[[140 120 145 117 134 140 131 141 115 141 121]
 [119 111 112 126 122 140 140 118 115 115 116]
 [139 111 117 144 116 134 137 143 126 141 139]
 [107 119 105 144 138 131 130 124 133 138 129]]
->
[[107 119 105 144 138 131 130 124 133 138 129]
 [139 111 117 144 116 134 137 143 126 141 139]
 [119 111 112 126 122 140 140 118 115 115 116]
 [140 120 145 117 134 140 131 141 115 141 121]]

[[131 136 133]
 [136 117 142]
 [115 152 116]]
->
[[115 152 116]
 [136 117 142]
 [131 136 133]]

[[149 146 144 104 141 131 108]
 [132 117 137 151 118 133 130]]
->
[[132 117 137 151 118 133 130]
 [149 146 144 104 141 131 108]]

[[136 133 153 150 126 113]
 [131 138 119 147 116 119]
 [104 132 156 115 128 125]
 [144 121 117 151 127 123]]
->
[[144 121 117 151 127 123]
 [104 132 156 115 128 125]
 [131 138 119 147 116 119]
 [136 133 153 150 126 113]]

[[120 130 112 130 147 154 127]
 [104 136 134 145 146 127 123]
 [125 133 109 134 142 117 128]
 [130 120 134 142 106 119 128]]
->
[[130 120 134 142 106 119 128]
 [125 133 109 134 142 117 128]
 [104 136 134 145 146 127 123]
 [120 130 112 130 147 154 127]]

[[149 147]
 [120 128]
 [100 141]]
->
[[100 141]
 [120 128]
 [149 147]]
---
[[128 139 124 131 144 119]
 [128 131 117 137 150 127]]
->
[[127 150 137 117 131 128]
 [119 144 131 124 139 128]]

[[152 114 102 157 120 118]
 [126 120 148 136 126 117]
 [129 128 129 129 129 128]
 [128 129 128 128 128 128]
 [128 127 129 128 128 127]
 [128 130 128 129 128 128]]
->
[[128 128 129 128 130 128]
 [127 128 128 129 127 128]
 [128 128 128 128 129 128]
 [128 129 129 129 128 129]
 [117 126 136 148 120 126]
 [118 120 157 102 114 152]]

[[120 135 135 129 130 133]
 [129 132 131 120 133 119]
 [133 125 129 132 132 119]
 [133 127 131 122 124 129]
 [133 135 132 142 122 131]
 [117 113 131 128 124 142]
 [132 133 118 127 134 132]
 [110 135 118 134 111 117]
 [138 112 137 109 112 151]
 [131 112 137 137 134 123]]
->
[[123 134 137 137 112 131]
 [151 112 109 137 112 138]
 [117 111 134 118 135 110]
 [132 134 127 118 133 132]
 [142 124 128 131 113 117]
 [131 122 142 132 135 133]
 [129 124 122 131 127 133]
 [119 132 132 129 125 133]
 [119 133 120 131 132 129]
 [133 130 129 135 135 120]]

[[152 137 127 102 137 155 136 110 152 132 140 123 120 145]
 [150 132 138 138 137 147 152 103 146 114 140 100 137 118]
 [117 113 139 147 108 100 117 146 127 125 101 105 131 100]
 [103 154 146 103 145 153 138 113 150 135 104 107 136 115]]
->
[[115 136 107 104 135 150 113 138 153 145 103 146 154 103]
 [100 131 105 101 125 127 146 117 100 108 147 139 113 117]
 [118 137 100 140 114 146 103 152 147 137 138 138 132 150]
 [145 120 123 140 132 152 110 136 155 137 102 127 137 152]]

[[134 108 131 121]
 [148 116 146 123]
 [137 119 130 121]
 [136 124 133 127]
 [115 133 138 138]
 [118 127 144 137]
 [122 130 136 139]
 [117 103 118 125]
 [148 106 145 123]
 [112 134 117 133]]
->
[[133 117 134 112]
 [123 145 106 148]
 [125 118 103 117]
 [139 136 130 122]
 [137 144 127 118]
 [138 138 133 115]
 [127 133 124 136]
 [121 130 119 137]
 [123 146 116 148]
 [121 131 108 134]]

[[123 137 127 129 141 138 126 130 127 128 145 138]
 [129 123 135 126 128 128 141 126 135 134 122 124]
 [137 134 129 130 128 128 131 132 130 124 138 134]
 [133 124 131 128 112 117 133 126 131 128 122 125]
 [127 130 124 138 130 131 123 141 125 127 131 131]
 [131 129 112 124 153 144 106 123 113 130 133 131]]
->
[[131 133 130 113 123 106 144 153 124 112 129 131]
 [131 131 127 125 141 123 131 130 138 124 130 127]
 [125 122 128 131 126 133 117 112 128 131 124 133]
 [134 138 124 130 132 131 128 128 130 129 134 137]
 [124 122 134 135 126 141 128 128 126 135 123 129]
 [138 145 128 127 130 126 138 141 129 127 137 123]]

[[113 127]
 [129 137]
 [130 133]
 [131 124]
 [127 135]
 [106 120]
 [127 137]]
->
[[137 127]
 [120 106]
 [135 127]
 [124 131]
 [133 130]
 [137 129]
 [127 113]]
---
[[110 125 133 127 121 155 143 127 130 129 129 139 115 127 115]
 [145 133 123 130 134 102 112 128 126 127 127 116 139 129 139]
 [131 126 127 127 129 125 128 129 128 128 128 128 131 128 131]]
->
[[145 133 123 130 134 102 112 128 126 127 127 116 139 129 139]
 [131 126 127 127 129 125 128 129 128 128 128 128 131 128 131]
 [110 125 133 127 121 155 143 127 130 129 129 139 115 127 115]]

[[118 129 122 112 114 138 138 120 126 129 117 144 124 123 137]
 [126 136 135 131 115 119 144 124 126 137 130 123 121 119 137]
 [133 139 130 137 129 130 131 117 126 138 134 119 127 125 131]
 [132 127 117 135 122 130 134 129 121 126 135 125 125 125 132]
 [125 146 145 121 136 136 121 105 136 146 119 128 132 129 128]]
->
[[125 146 145 121 136 136 121 105 136 146 119 128 132 129 128]
 [133 139 130 137 129 130 131 117 126 138 134 119 127 125 131]
 [126 136 135 131 115 119 144 124 126 137 130 123 121 119 137]
 [118 129 122 112 114 138 138 120 126 129 117 144 124 123 137]
 [132 127 117 135 122 130 134 129 121 126 135 125 125 125 132]]

[[113 104 121 131 138 117 104 135 125 124 132 153  99 125 106]
 [129 107 109 127 120 156 104 143 126 124 110 141 104 110 106]
 [149 152 151 112 121 113 155 115 121 122 133 105 156 132 157]
 [100 113 117 139 135 120 103 130 119 120 117 137 108 121 118]
 [105 106 114 137 134 127  99 135 122 122 118 144 101 119 109]]
->
[[149 152 151 112 121 113 155 115 121 122 133 105 156 132 157]
 [100 113 117 139 135 120 103 130 119 120 117 137 108 121 118]
 [129 107 109 127 120 156 104 143 126 124 110 141 104 110 106]
 [105 106 114 137 134 127  99 135 122 122 118 144 101 119 109]
 [113 104 121 131 138 117 104 135 125 124 132 153  99 125 106]]

[[133 150 109]
 [138 153 108]
 [137 104 154]
 [120 146 102]]
->
[[138 153 108]
 [133 150 109]
 [120 146 102]
 [137 104 154]]

[[119 138 123 138 142 139 116 143 134 138]
 [144 121 127 123 135 108 147 126 116 111]
 [118 137 111 144 124 118 142 125 140 141]
 [134 108 152 103 121 144 117 121 122 112]
 [137 114 140 117 143 120 140 140 116 124]
 [115 136 112 140 121 119 143 121 142 139]
 [138 116 131 122 144 114 144 140 117 122]]
->
[[119 138 123 138 142 139 116 143 134 138]
 [118 137 111 144 124 118 142 125 140 141]
 [115 136 112 140 121 119 143 121 142 139]
 [144 121 127 123 135 108 147 126 116 111]
 [138 116 131 122 144 114 144 140 117 122]
 [137 114 140 117 143 120 140 140 116 124]
 [134 108 152 103 121 144 117 121 122 112]]

[[117 142 117 149 151 128 145 124 145 112 119 120 151 130]
 [142 131 142 122 117 137 143 136 136 123 138 141 128 112]
 [140 108 139 107 112 139 112 141 109 148 142 139 109 140]
 [139 113 137 111 111 141 120 137 116 148 141 141 113 143]]
->
[[117 142 117 149 151 128 145 124 145 112 119 120 151 130]
 [142 131 142 122 117 137 143 136 136 123 138 141 128 112]
 [139 113 137 111 111 141 120 137 116 148 141 141 113 143]
 [140 108 139 107 112 139 112 141 109 148 142 139 109 140]]

[[139 100 125 117 112 127 129]
 [144 104 134 121 121 134 144]
 [122 101 111 115 131 127 125]
 [135 156 141 137 118 126 122]
 [112 111 132 144 133 110 121]
 [135 121 133 128 100 117 111]
 [145 145 124 111 123 147 133]
 [131 125 135 134 103 113 110]
 [112 150 124 137 130 117 108]
 [138 134 113 107 113 135 115]]
->
[[135 156 141 137 118 126 122]
 [112 150 124 137 130 117 108]
 [145 145 124 111 123 147 133]
 [138 134 113 107 113 135 115]
 [131 125 135 134 103 113 110]
 [135 121 133 128 100 117 111]
 [112 111 132 144 133 110 121]
 [144 104 134 121 121 134 144]
 [122 101 111 115 131 127 125]
 [139 100 125 117 112 127 129]]

[[125 115 102]
 [112 127 154]
 [123 145 119]
 [134 105 143]
 [143 118 150]
 [131 122 146]
 [126 106 109]
 [107 129 106]
 [119 140 106]
 [132 114 131]
 [128 121 111]
 [104 136 146]]
->
[[123 145 119]
 [119 140 106]
 [104 136 146]
 [107 129 106]
 [112 127 154]
 [131 122 146]
 [128 121 111]
 [143 118 150]
 [125 115 102]
 [132 114 131]
 [126 106 109]
 [134 105 143]]

[[133 128 130 150 127 140 144 129 133 127 109 128 138 109 139 129]
 [120 109 130 117 126 111 119 131 130 142 128 109 114 125 124 118]
 [114 121 130 100 128 107 100 124 127 139 148 121 115 138 112 119]
 [134 131 130 152 127 142 146 129 132 126 109 131 140 110 139 130]
 [114 120 130 101 127 106 101 125 127 139 147 120 114 137 112 119]]
->
[[134 131 130 152 127 142 146 129 132 126 109 131 140 110 139 130]
 [133 128 130 150 127 140 144 129 133 127 109 128 138 109 139 129]
 [114 121 130 100 128 107 100 124 127 139 148 121 115 138 112 119]
 [114 120 130 101 127 106 101 125 127 139 147 120 114 137 112 119]
 [120 109 130 117 126 111 119 131 130 142 128 109 114 125 124 118]]
